Each row was made from one path, in order. Every step used is in the known rows, and no mark comes twice. Write each row's path.
Known rows
X-D-H-E-G-T-V-Y-Z-B: [  22  -87  142   17 -117 -234 -157  168  203 -259   27   17  -70 -207
 -330  206 -121   70  -18  347  -74 -328  -68   13  -18  147 -305  173
  -12   88  198 -174  116  -27 -233  -11  -18   57  277 -213  -98  294
  208]
H-D-Z-B-G-T-V-Y: [-201  -83  -76   93 -279 -200  -69  113  155 -114 -231  187 -132 -260
  -24   88 -117 -212  -96  373  142 -157 -235   99  107  265  166  147
  -41  218  -40   41  120  198 -288  127  -69  -10  272  -89   -6  179
  102]
E-G-B-Y: [  12  -38  -54   86  -94 -127  -98  171 -231  -88 -132  -28 -108  -83
   59   17  147   61  196  -80   73  -78   97 -275   -4  -59  -35  -47
  139 -254  -60  -52  108 -114  -79  266  117 -139   61   26  109  150
 -143]
Y-H-D-Z: [-163    2 -135 -164 -262 -143  -20  -41  210   49  -45   71  -48  -45
   62  198  152 -501   83  439  199  -57 -451   34  132  163  225   77
  -71  167   78  -27  270   97 -453  -43  -51  -23   82  103  188   84
  -17]
Y-Z-D-H-V-G-T-B: [-399  -31   80  -47   26  -65   51  -48  139   11 -166   22  -38 -272
   61   69   11 -116 -180  273  262 -154 -267  -10  130  183  145  223
 -109  191   74  -52  281  141 -231  214  -90  -64  188  130   70  244
  179]
V-Z-X-D-H-Y: [-166 -110  245   -9  115  -60 -339   28   44 -156  227  222   48  -95
   20   77 -221 -117   -4  576   -5 -152  -20  -47  123  189 -194   64
  230  106  117  157   71  173 -183   17 -217 -141  108  226  -39  240
   19]
T-E-D-H-Y: [   8  -46  117  111 -142 -110 -212  -65  198  -53  -33  147  -42 -413
 -252  144  133  -13   -2  256 -135  128  -93 -150  -46  -17 -209   94
 -158   10   92 -156   42 -208   65 -166    4  335 -102   -3   -4  123
   46]
V-Z-B-H-E: [ -94 -187   91  -51  -45    9  -15   55   99  -22  -87  167   66  -12
  -88   34 -172 -320  -56  328  -63  -94 -192  111  324  246  -75  177
  287  264  -43  290   77   61  -72  -60 -267 -136   18   28  258  106
   -9]
H-D-X-Z-B-Y-V-G-T-E: [-282 -301  147   56 -176 -115  -78  228   -6  117 -211   -5 -249 -209
 -240  120  -69   13 -104  253  273   62 -495  -36   96  152  120   87
 -178  262 -165  -18  -39  100 -308  177  116 -119  276   88  -57  131
  110]
H-V-Y-E-D-X: [-128 -228  107  132 -137 -310  -75   55  111 -221  184   39 -171  -24
 -351  197 -112   79   12   41 -104  -29  -78  135 -254  -51  -33 -109
 -138  277  101  102  -88  -13  -77  -62 -229   91  295  185   55  -29
  -85]
G-B-Y-Z-D: [  43  -12 -108  -47 -141   35  159   -6 -128 -208 -157  116  -82 -174
   17 -109   84   11   20  160  333  -69 -181  -38   13  223  -11   43
  -70 -198   33  -93   64   43   15  209  196  -78  -87  160  126  130
  129]
V-G-T-Y: [-106 -168  -52  154   84 -179  -77  310 -113   11 -156 -198  -63 -210
  -42  -19 -246  107  113 -146  318  -59  211 -228   38  -90  249    4
  269  106   -6  -60  131  -84 -101   75   97 -274   41  129   78  112
  120]
H-D-X-Z-B-G-T-E: [-249 -153  108   80  -47 -120  -91  239  120  151 -226  -32 -164 -258
 -137  140  -35   23 -138  270  254   29 -473  -51  134  138   66  114
 -264  256 -166  -10   18  127 -301  162   46  -19  214  -33  -97   98
   82]
X-Z-D-H-Y-E-G-T: [-233 -350  -13  141  -56  -62 -229   68   59  -47  -38    5 -128 -368
  -92  196  -36 -198  -44  420   74  -87 -251 -185  261  140 -108  111
  197  305  212  -35  207  -67 -258  114   -1  -85   73 -182   90  535
   -3]
E-G-T-B-Y-H: [-143   -3  -91   68 -116 -166  -18  246 -115   41 -248 -155  -19  -89
   61  101  126  -47  146   24  166 -143  203 -300   37 -107    2   35
  182  -35  -32 -123  173   -8 -217  128  174 -254   35 -100  150  333
 -125]
Z-X-D-H-V: [ -76  -69  348   -9  153 -126 -220 -128   47 -363  193  169 -121  -80
   -3  169 -151  174   47  436  -29  -77   57  102  -96   55 -178   34
 -129  157  -21 -243   68  271 -261  178 -169  -78  330   78 -146  289
   -4]
D-X-Z-H-E-G: [-131 -213  171   19  271 -314 -178   63  213  253  -56  -71 -242 -126
 -101  266 -145  173   -4  195   86   49 -147  -85  223   36  -99  148
  -95  269  -83   74   15  -68 -302    1 -140 -178  119    3  -46  144
  -79]
G-B-Y-E-H-V-Z-X-D: [  86 -103  -16  -36 -224    2   64   35  -68 -311    3  176 -136  -98
  -93 -108   75  -82  195  317  167   47 -134   81 -149  152 -183   15
   -2   73   18  -70   37   10 -131  153   48  -88   83  153  274  192
  -79]
H-V-Z-X: [-370 -189  308  -52   68 -212    5  -55  142 -109  187   98  -84  152
   84  199 -173  -47 -105  255  -84 -119  -18  170  -45  -54    7  -27
  112  298   38   88  -59  195 -135  -18 -306 -208  234  389   31   55
 -264]
H-V-G-B-Y-E-D-Z: [-254 -350  187   75 -179 -307  -19    2   52 -123    4   95 -268  -89
 -120   -2  -73  -73  120   61   46   13 -122   33 -101  -53  112  -25
   45  215  -62 -104  139    1 -259  162 -172 -141  258  300  177  -35
 -207]
X-D-H-E-G-B: [  89 -112  132  -47  -90 -123 -162  133  101 -202  143   40  -64 -170
 -203   52   14    0  115  289  -34 -181 -121  -31  -65   67 -323  184
  -28    0  140 -223  239  -43 -261   87   54  136  235 -201  -86  129
   68]
H-V-G-B-Y-Z-D: [-370 -253  141  -32 -101 -240   41    4  -54 -171  -81  -33 -241  -39
  -27   98  -78   47   17   -8  167  -96 -139   51  -70  -51  226   10
   22  130  -20  -94  117   51 -178  220  -36 -179  275  409  138  -14
 -100]
B-G-T-E-H: [-204  106   37  326  109 -127  -49  181  287  106 -248 -190 -141 -328
   38  148   15  248   72  127   87  103  252 -259   -9 -159   37  116
   53  146   13 -246  102  -54 -181  -26  113   38  -96 -140  115   49
 -106]
V-G-T-E-H: [ -99 -118  -28  135  -29 -123  -72  261 -112  139 -235 -278 -127 -147
  -44   60  -55    3  159  -88  203  137  111 -258  -25 -157  248  168
  221  130  -52 -141  145 -247  -99   50  143 -229   11  -15  211  135
   90]
T-Y-E-G-B-H: [ 111  -43 -148  110    7  -82  -90  189  229 -139  -87  185    8 -383
 -177 -128   78   12  205  -34  -15   21    5  -81   51   62 -150 -211
   48  195   85  110   53 -193    5   -8 -142  130   91  106  157   80
 -137]
T-V-G-B-D-X: [-176 -159  105  -22  170 -240  122  152   70  -41 -230 -192 -295   66
 -194  147 -214  144   17  121   33   70   92  -56  103  -99  136  -20
 -102   57 -195  -52  -64 -175 -145  134   91  -67  324  266  -59  122
   30]
T-V-Z-D-H-E: [-270 -192   18  -81   70 -133   58  -88  292 -111  -21   16 -138   47
 -144  328 -210 -164 -182  476 -182 -110  -41   85   96   82  -33  141
   70  257  122   91  -19  -56 -159  -89    5   84  175  155  -15  321
  -58]
E-G-T-Y-H-V-Z-B: [-202  -80   24  101  -12 -288  -36  282   60  -62 -163  -80  -60 -128
   62  247    8  -29   54    8  137 -239  158 -150   93  -58   56    8
  285   92  106    5  106   33 -190   48 -116 -319  141   73   82  359
 -136]
V-Z-D-H-Y-E-G-B: [-199 -196  -51   37  -13   57 -229   47  -23 -151   87  151  -15 -220
   -6   79   26 -440   28  478   80  -46 -219  -82  174  261  -34  220
  264  127  203  248  278   42 -196  189 -116    1  120  118  162  340
   34]
Y-V-G-B-D-X-Z-H: [-239 -407  263  -45   51 -118  137  107   12  200  -64  -76 -375  -79
 -150    8  -25    8  133  118  154  241  -68    4  270   53  168  214
  145  230 -189 -121  103 -102 -323  225  -64 -263  443  209  -17  139
    5]
E-H-D-X-Z: [-299   77 -121  -31 -252  -72  -88  117   14   81 -160   -7 -213 -136
   60  163   -1   -8  -32  304  242  145 -276   62 -145  -25  105  155
 -225  312  -40  226  138  -67 -320    2   66  196  236  -87  234  138
  -82]
T-E-H-Y-Z-X: [ -15  284    0  -24 -131  -55 -168  -41  214   14 -240  141 -120 -316
   11  196  254  140   93  191 -117  206  -23  -39  -52  -74 -109  108
 -112  133  100  -44  -91 -289  129 -193  -72  116  -77   49  220  122
 -115]
V-Z-B-Y-E-H-D-X: [ -82 -132   41   13 -178   69 -180   25    4  -64 -137  215    8 -107
 -139  -25 -118 -265  -28  366   69  -19 -350  143  105  323  -51   80
   19  230  -49  364  -35  146 -190   40 -211  -71   54  144  279  148
   68]
B-G-T-Y-Z-X-D: [-253   64  174  309  259 -209 -154  203  369  -12 -143  -30  -90 -443
   52   59 -179  424    5  181  185 -144  250 -265   83   21  -25  -42
   43  101   35 -247   94  156 -254   63  -30  -75   14   52 -139  105
  -46]
X-Z-B-Y-V-G: [ -18 -460  177    4 -136  -78 -108  -26  -72   58 -250   66  -84 -179
 -219  -29 -213   35    8  153    2 -137 -261   34  356  152  -77  -46
  153  227 -110  -19  -76  -22 -186   44 -115 -325   16   10  148  234
   67]
Z-H-V-Y-E-G-B: [-144  -98 -192  -76 -165 -309  -71 -107   67 -245   51  -18 -115 -155
  -54  274   59 -280  137   79   44  -45  138  213  -27  131   46  225
  170  303   69   63  188 -106 -161  -16 -130  -21  324  171  266  302
  -50]
G-T-V-Z-D-X: [-315 -138   35  117  145 -146  263  203  167  -54  -97 -172 -197   68
  -65  269 -207  -10 -237  355  235  -45  146  -46    4   56   68  189
  142  157  119  -40  -57  128 -108  -33  201 -234   82    4 -145  441
  101]
G-T-Y-H-D: [-117   44 -202   53  -84 -144  205  280  153 -137 -101  -90    1 -221
   10  166  -57  -57  -47  175  452 -160   80  -39  -25   38  114   10
  101  178  228 -107   69  114 -111 -149  196 -142  -44   43   46  310
   97]
Y-E-H-V-Z-B-D-X: [-100  -27   98   66 -156   59  -34   32  297  -23  -58  112 -194  -90
 -178   38  141 -231   95  205 -155  311 -290  213  -61  103  -83   62
 -195  510  -45  165  -31  -84 -206   35 -384  112  298    0  348  134
 -223]
D-H-E-G-T-B: [  18   80  -41   41   57 -140   47   87  102 -104   23  -30  -11 -190
  -22  248    4  -88   71  277   22 -136  166  -12   31 -149 -185  224
   33  329  110 -106  246  -16 -250   38  -29   25  114 -258  281  210
 -108]

Write each row's path
[ -36 -342  201  151   13 -155 -113   30  173  100 -267    4  -22 -412
 -180   83 -162   12  -63  331   38 -123 -208  -75  383  108 -178  105
   34  291  -70 -145   93  -19 -250    3 -165 -139  -63 -223  100  347
   99] -> X-Z-B-G-T-E-D-H
[ 263 -197 -159  -28 -173 -325 -173  104    0 -119  -17  -50  -54 -136
 -388  352 -181  -23  170  205   55 -175 -189  -14  107  105    0   44
  -44  188  114   93   24 -182 -177 -188 -148  -61   -1  -45  229  180
  163] -> V-Y-H-E-D-X-Z-B
[-128 -130   89 -205   -8  -90  -23  163  160  203 -342  -30  -22 -235
  -71  -87  -67   -8   46  195   31   20  -52  -72  295   53 -189  151
 -285  270 -301  -18   74  -81 -158   73  -45   53  238    0   25  180
 -116] -> T-B-D-X-Z-H-E-G
[  97 -232  212  -49 -263 -207 -319  -14  261 -128 -121  283 -143 -200
 -173  -35  -29  -52  155  336 -129 -218 -283    8   96  303 -225  123
   -4  -54   70 -222  131   91 -324   17 -154  -99  111 -145 -117  129
   34] -> X-D-Z-B-Y-H-E-G
[ 141   39   31  -59  -76  -56  102   12  -15 -272  -19  169  -82 -196
  -36  -26   21   89   77  324  245 -129 -118  -10   -6  175 -204   56
  -90  -72   45 -201   63   49  -90  163   91 -107  -23  100  147  145
   59] -> G-B-Y-Z-X-D-H-E
[ 184 -195 -169   -1 -154 -349 -199  141   41  -57   79  -98  -54 -112
 -362  358 -186  -10  162  220   48 -155 -155 -123   41   37   -3   -5
  -14  163  175   92   36 -245 -175 -245  -76   -1  -35   -4  193  120
  106] -> V-Y-H-E-D-X-Z
[ -13 -166   91   29   30 -132 -192  100 -253 -148  -93  -24 -105 -207
  -70  -96 -154   67  224  145  298  -68  -51 -196   63   60   99   19
   80  -64 -117 -129  228  -42 -254  326   59 -229  130  250  184   78
  185] -> V-G-B-Y-Z-X-D-H
[-337  -10  151   64  -66 -110  -15  242  -22  -79 -130  104 -345 -242
 -142  101   15  206  102  170  161  110  242  -24  179  -53   27   74
  175  164   20   -4  -28   77 -107  102   25 -184  333  195  -19   96
 -115] -> H-Y-V-G-T-B-D-X
[-470 -149  178  124 -104 -295  -67   91  193 -341   79   94 -143  -47
 -208  218 -245   76  -73  401  -46 -121   11    7  -36   18  -60 -107
  120  276   96  112  110   43  -89 -125  -70  136  293  168  153   -3
  -62] -> B-H-V-Y-Z-X-D
[ 154  -57    8  126   68 -107 -195  148  330 -130  -85  286  -56 -453
  -49 -140   17   48  205   66  -70   40    3 -106  103  140 -147 -211
  -70  182   40    2  -26 -123  -22   75 -331   35  140  160    7  187
 -174] -> T-Y-E-G-B-D-Z-X
[-186 -403  226   17 -113 -159  184   64   83  170  -11  130 -400  -91
 -159  -34   40  -70  186  154   26  241  -65  -26  186   30  146  263
  276  237 -159 -166  243 -117 -334  192 -116 -199  362   33   79   44
 -166] -> Y-V-G-B-H-E-D-Z
[-362 -158  152   72  -33 -232  -68  316  -29   -1 -125  -66  -66  -52
   61   85   -4  -34   62  190   67 -154  198 -260   54  -74  -92  112
  293  111  -79  -67  228   62 -245  181   19 -270  284  -68   16  379
 -199] -> E-G-T-B-H-V-Z-X-D
[  43  -50 -211   17 -247 -213  -15    2  188 -233 -181  101 -158  -65
 -334  197 -113 -123   23  293 -204  -40  -36  224  -51  122   -8   -6
  -87  308   52  183 -122 -181 -102 -104 -106  135  298  -38  171  276
   73] -> T-V-Y-E-H-D-Z-B
